Below are the code and all the weights of a small trained network. Each question names an input and a target symbol and asks about switching units off, where a switched-off unit gives its printed mean instead of its output.

import numpy as np


def w(rows, s, z=0):
    codes = np.array(rows[::2]) - 128.0
    scale = np.full(codes.shape[1], s)
    scale[-1] = z or s
    return codes * scale


def f(y):
    return y / 2 * (1 + np.tanh(0.7978845608 * (y + 0.044715 * y**3)))


def softmax(a):
    e = np.exp(a - a.max(-1, keepdims=True))
    return e / e.sum(-1, keepdims=True)


def log_softmax(a):
    a = a - a.max(-1, keepdims=True)
    return a - np.log(np.exp(a).sum(-1, keepdims=True))


def net(x, mask):
    ids = ['ΔΛΞΠΦαγεζηθμστψ'.index(c) for c in x.split()]
    T = len(ids)
    res = E[ids] + P[:T]
    u = 0
    for l in range(2):
        r = res
        for j in range(2):
            rows = slice(2 * j, 2 * j + 2)
            q, k, v = (r @ M[l][rows].T for M in (Q, K, V))
            z = softmax(np.where(np.tri(T) > 0, q @ k.T / 2**0.5, -1e9)) @ v
            o = O[l][rows]
            res = res + np.where(mask[u + j], z, o[:, -1]) @ o[:, :-1]
        u += 2
        y = f(res @ A[l][:, :-1].T + A[l][:, -1])
        res = res + np.where(mask[u : u + 8], y, B[l][:, -1]) @ B[l][:, :-1]
        u += 8
    return log_softmax(res[-1] @ U[:, :-1].T + U[:, -1])


Q, K, V, O, A, B = {}, {}, {}, {}, {}, {}
E = w([
[119,119,89,114,56,159,139],'Δ',
[51,134,121,194,97,130,110],'Λ',
[115,68,206,36,89,92,7],'Ξ',
[85,101,104,101,129,175,134],'Π',
[155,74,99,176,150,164,87],'Φ',
[172,138,147,83,113,148,170],'α',
[76,110,125,172,194,153,106],'γ',
[171,160,154,143,76,126,154],'ε',
[71,162,103,131,162,107,154],'ζ',
[145,136,158,174,143,127,135],'η',
[186,109,173,169,96,181,115],'θ',
[169,95,185,113,188,191,144],'μ',
[98,179,102,109,88,112,178],'σ',
[129,184,179,112,159,118,185],'τ',
[177,60,94,94,78,208,113],'ψ',
],0.018)
P = w([
[145,129,152,128,154,118,98],'0',
[127,55,138,149,128,88,170],'1',
[152,172,159,113,169,152,48],'2',
[121,11,144,165,115,80,228],'3',
[158,225,152,104,183,157,2],'4',
[127,24,163,194,139,58,225],'5',
],0.01)
Q[0] = w([
[137,226,129,108,161,177,25],'L0H1',
[119,193,118,91,88,190,75],'L0H1',
[173,122,255,162,192,157,98],'L0H2',
[124,162,129,127,143,90,155],'L0H2',
],0.012)
K[0] = w([
[128,70,113,195,132,139,248],'L0H1',
[141,127,79,154,131,164,186],'L0H1',
[137,118,211,81,153,86,68],'L0H2',
[146,166,136,132,157,122,123],'L0H2',
],0.014)
V[0] = w([
[46,95,52,62,2,208,109],'L0H1',
[200,124,213,200,119,3,120],'L0H1',
[130,122,47,135,107,124,137],'L0H2',
[191,214,119,198,190,188,188],'L0H2',
],0.0063)
O[0] = w([
[244,190,165,218,243,53,122,3],'L0H1',
[73,132,185,101,103,182,130,162],'L0H1',
[128,185,186,154,145,233,131,63],'L0H2',
[103,141,15,89,35,255,103,170],'L0H2',
],0.0085,0.0016)
A[0] = w([
[118,184,189,18,212,110,187,47],'L0N1',
[126,127,104,143,132,195,88,94],'L0N2',
[117,98,178,87,209,158,178,80],'L0N3',
[143,107,3,188,81,140,99,144],'L0N4',
[96,141,204,178,109,65,184,2],'L0N5',
[143,149,26,155,109,66,188,103],'L0N6',
[148,135,152,50,179,138,108,91],'L0N7',
[38,191,149,190,140,53,138,57],'L0N8',
],0.0052,0.0091)
B[0] = w([
[64,84,226,115,95,181,166,88],'L0N1',
[90,164,132,90,102,171,101,123],'L0N2',
[115,106,203,104,117,108,104,87],'L0N3',
[86,145,254,130,166,161,144,251],'L0N4',
[97,159,145,68,116,198,61,91],'L0N5',
[151,90,133,151,148,65,156,139],'L0N6',
[113,109,153,129,113,97,140,82],'L0N7',
[110,160,110,125,123,198,133,124],'L0N8',
],0.0071,0.0019)
Q[1] = w([
[104,4,154,155,119,48,226],'L1H1',
[107,116,120,135,120,139,110],'L1H1',
[56,151,140,96,187,69,155],'L1H2',
[128,52,116,160,110,102,207],'L1H2',
],0.017)
K[1] = w([
[131,185,155,66,130,99,6],'L1H1',
[131,146,132,132,133,141,138],'L1H1',
[123,104,196,91,119,58,69],'L1H2',
[141,219,113,99,139,158,48],'L1H2',
],0.015)
V[1] = w([
[236,149,156,83,34,127,148],'L1H1',
[66,220,121,161,61,42,183],'L1H1',
[141,132,87,33,205,134,225],'L1H2',
[148,154,168,11,174,109,150],'L1H2',
],0.011)
O[1] = w([
[176,167,195,48,208,212,163,4],'L1H1',
[130,37,149,249,104,145,244,34],'L1H1',
[150,4,92,93,186,135,169,60],'L1H2',
[145,110,61,110,173,216,90,106],'L1H2',
],0.011,0.0038)
A[1] = w([
[135,187,49,151,86,58,82,78],'L1N1',
[91,154,1,162,116,134,151,86],'L1N2',
[89,177,135,157,106,233,229,1],'L1N3',
[100,116,134,37,13,164,213,164],'L1N4',
[162,216,137,69,128,142,26,56],'L1N5',
[246,108,146,192,183,132,201,58],'L1N6',
[101,37,76,158,38,86,90,30],'L1N7',
[111,101,98,90,105,228,57,41],'L1N8',
],0.0073,0.0068)
B[1] = w([
[156,36,171,116,203,173,84,221],'L1N1',
[204,139,161,101,102,210,121,179],'L1N2',
[240,43,167,109,139,93,115,147],'L1N3',
[85,124,115,206,166,149,31,178],'L1N4',
[126,77,127,118,88,99,253,254],'L1N5',
[2,204,105,103,159,86,156,164],'L1N6',
[216,222,135,47,97,142,121,229],'L1N7',
[89,158,96,179,143,75,117,166],'L1N8',
],0.0091,0.014)
U = w([
[116,201,127,157,161,103,110,181],'Δ',
[149,119,190,198,103,103,118,149],'Λ',
[127,118,146,144,132,124,131,140],'Ξ',
[177,79,88,188,177,57,80,150],'Π',
[101,2,198,103,85,89,127,82],'Φ',
[107,144,113,99,182,233,129,125],'α',
[145,147,161,98,130,139,70,94],'γ',
[140,69,254,136,145,211,144,41],'ε',
[163,84,75,153,52,178,176,254],'ζ',
[51,134,139,173,95,170,85,221],'η',
[74,159,199,97,86,196,164,69],'θ',
[82,114,54,113,105,113,117,129],'μ',
[109,68,144,192,130,134,194,184],'σ',
[107,12,125,156,113,176,106,62],'τ',
[180,121,151,114,156,110,165,1],'ψ',
],0.0077,0.0041)

Each question gives the input, a string of symbols that net reads in full, and the target symbol t.
The units are the heads (2 rows each of Q, K, V and O) and the neurons (one row each of A and B). Each row of codes is followed by its name. A weight is (code - 128) times the scale printed after its matrix; where a second scale follows, it is the last column's (O, A, B and U).
mask holds one flag per unit, layer by layer, with each layer's heads first. A switched-off unit (its flag False) gives its mean, the last column of its rows in O or B, instead of its output. The means were averaged over made-up inputs and are rounded, as every weight is.
A unit's drop is (log p(t) with every unit on - log p(t) with that unit switched off) / (log p(t) with every unit on - log p(t) with every unit switched off).
The circuit of an input: a set's keep is (log p(t) with only the set's units on - log p(t) with every unit switched off) / (log p(t) with every unit on - log p(t) with every unit switched off). Starting from the 12 units with the biggest drops (on a tie, the unit counted first), units are removed one at a time, each time the one whose removal leaves the highest keep (on an exact tie, the one counted first), for as long as the keep stays at least 0.8.
units of the circuit, in order: the units of the circuit, biggest drop first
most important unit: the unit with the biggest drop
top k neurons: the k neurons with the biggest drops, biggest first
top k neurons in layer l: the k neurons of layer l with the biggest drops, biggest first
which heads matter: for each layer, one digit per head in row order, 1 if its drop is at least 0.15 and else 0, layers parted by /
input ζ η τ Λ Φ, target Λ: units of the circuit, in order -> (L1H2, L1H1)
input ζ ε Φ Δ, target Φ: top 2 neurons in layer 1 -> (L1N5, L1N1)
input η ζ Φ ζ Φ, target ζ: units of the circuit, in order -> (L1H1, L1N7)
input σ σ ψ ζ, target ψ: units of the circuit, in order -> (L1H1, L1N5, L0H1)
input Φ ε Δ, target ε: units of the circuit, in order -> (L1H1)
input ζ ζ γ σ α σ, target α: units of the circuit, in order -> (L1H1, L1H2)
input ζ Λ Φ α θ γ, target θ: which heads matter -> 00 / 11
input τ τ μ Δ Φ, target Δ: units of the circuit, in order -> (L0H1, L1H1, L1N6)
input γ η ζ η, target ζ: which heads matter -> 00 / 10
input Π μ τ σ Φ, target σ: units of the circuit, in order -> (L1H1, L1N6)
input α θ ζ θ Π, target θ: top 2 neurons -> (L1N5, L1N1)
input μ γ γ, target γ: top 2 neurons -> (L1N7, L1N5)
input ζ Φ ε, target Φ: top 2 neurons in layer 1 -> (L1N5, L1N1)
input Δ Δ σ, target Δ: top 2 neurons -> (L1N6, L1N5)
input Π Π σ, target Π: most important unit -> L0H1
input ζ Λ η ζ, target η: which heads matter -> 10 / 00
input Φ ε η ζ Π θ, target Π: which heads matter -> 10 / 10
input η γ Δ ζ Φ, target ζ: which heads matter -> 00 / 10
input Φ Δ ζ ζ Φ Φ, target Φ: top 3 neurons -> (L1N5, L1N1, L1N7)
input ζ η α Δ γ σ, target γ: which heads matter -> 00 / 10
input Φ ε ζ Φ Φ ζ, target Φ: which heads matter -> 00 / 11
input Π Δ ζ τ ζ, target τ: which heads matter -> 10 / 11
input ζ ε ζ Φ σ, target Φ: units of the circuit, in order -> (L1H1, L1N5, L1N1, L1N7)
input ε ζ Λ Φ Π α, target Π: which heads matter -> 10 / 10
input α ζ Λ ζ Ξ, target Φ: which heads matter -> 01 / 00
input Φ ζ Π θ ζ, target θ: top neuron -> (L1N5)
input ε ε τ Λ γ, target Λ: most important unit -> L1H2
